Below are the code and all the weights of a small trained network. Each question names an input and a class and asks about switching units off, where a switched-off unit gives its printed mean instead of its output.

import numpy as np


def w(rows, s, z=0):
    codes = np.array(rows[::2]) - 128.0
    scale = np.full(codes.shape[1], s)
    scale[-1] = z or s
    return codes * scale


def f(y):
    return np.maximum(y, 0)


def log_softmax(a):
    a = a - a.max(-1, keepdims=True)
    return a - np.log(np.exp(a).sum(-1, keepdims=True))


def net(x, mask):
    res = np.array(x, float).reshape(1, 5) / 4 @ E
    y = f(res @ A[0][:, :-1].T + A[0][:, -1])
    res = res + np.where(mask, y, B[0][:, -1]) @ B[0][:, :-1]
    return log_softmax(res[-1] @ U[:, :-1].T + U[:, -1])


A, B = {}, {}
E = w([
[255,128,223,110],'x0',
[95,75,183,43],'x1',
[86,149,224,250],'x2',
[83,42,178,203],'x3',
[89,239,150,112],'x4',
],0.009)
A[0] = w([
[237,192,70,20,152],'n0',
[159,26,49,211,142],'n1',
[126,26,251,151,172],'n2',
[2,87,120,148,253],'n3',
[101,33,100,98,91],'n4',
[193,22,191,117,178],'n5',
[221,13,25,119,88],'n6',
[25,222,86,223,121],'n7',
[124,104,33,79,220],'n8',
],0.0086,0.0047)
B[0] = w([
[247,193,90,40,252],'n0',
[104,152,60,245,198],'n1',
[159,44,172,188,222],'n2',
[2,116,137,69,229],'n3',
[72,77,82,119,176],'n4',
[193,34,106,186,210],'n5',
[127,120,3,160,204],'n6',
[15,236,168,205,212],'n7',
[143,178,64,23,217],'n8',
],0.0078,0.012)
U = w([
[72,87,172,37,101],'0',
[146,29,177,167,156],'1',
[48,187,167,137,165],'2',
[208,186,112,80,152],'3',
[101,114,85,126,1],'4',
[166,189,253,144,243],'5',
],0.014,0.0043)

Each question gives the input, the list of numbers given to net, and the class t.
The units are the neurons (one row each of A and B). Each row of codes is followed by its name. A weight is (code - 128) times the scale printed after its matrix; where a second scale follows, it is the last column's (A, B and U).
mask holds one flag per neuron, in row order. A switched-off neuron (its flag False) gives its mean, the last column of its row in B, instead of its output. The means were averaged over made-up inputs and are rounded, as every weight is.
A unit's drop is (log p(t) with every unit on - log p(t) with that unit switched off) / (log p(t) with every unit on - log p(t) with every unit switched off).
The circuit of an input: a set's keep is (log p(t) with only the set's units on - log p(t) with every unit switched off) / (log p(t) with every unit on - log p(t) with every unit switched off). Starting from all 9 units, units are removed one at a time, each time the one whose removal leaves the highest keep (on an exact tie, the one counted first), for as long as the keep stays at least 0.8.
units of the circuit, in order: the units of the circuit, biggest drop first
k most important neurons: the k neurons with the biggest drops, biggest first
drop when u is switched off: that unit's drop, to one decimal
input [-7,-2,-5,-2,3], class 2: units of the circuit, in order	n7
input [-2,7,5,2,1], class 1: 3 most important neurons	n2, n8, n0
input [-3,-8,1,-8,6], class 2: 3 most important neurons	n7, n5, n6
input [-2,3,0,4,2], class 0: units of the circuit, in order	n1, n3
input [8,-6,-4,4,-2], class 1: 2 most important neurons	n5, n8
input [-4,8,-8,-2,-3], class 3: 2 most important neurons	n0, n8
input [0,-7,2,5,-1], class 2: 2 most important neurons	n7, n5
input [-2,-7,2,6,-4], class 2: drop when n7 is switched off	0.5
input [-1,-7,6,-6,-3], class 2: drop when n0 is switched off	0.2
input [4,4,-8,8,1], class 1: drop when n5 is switched off	0.1
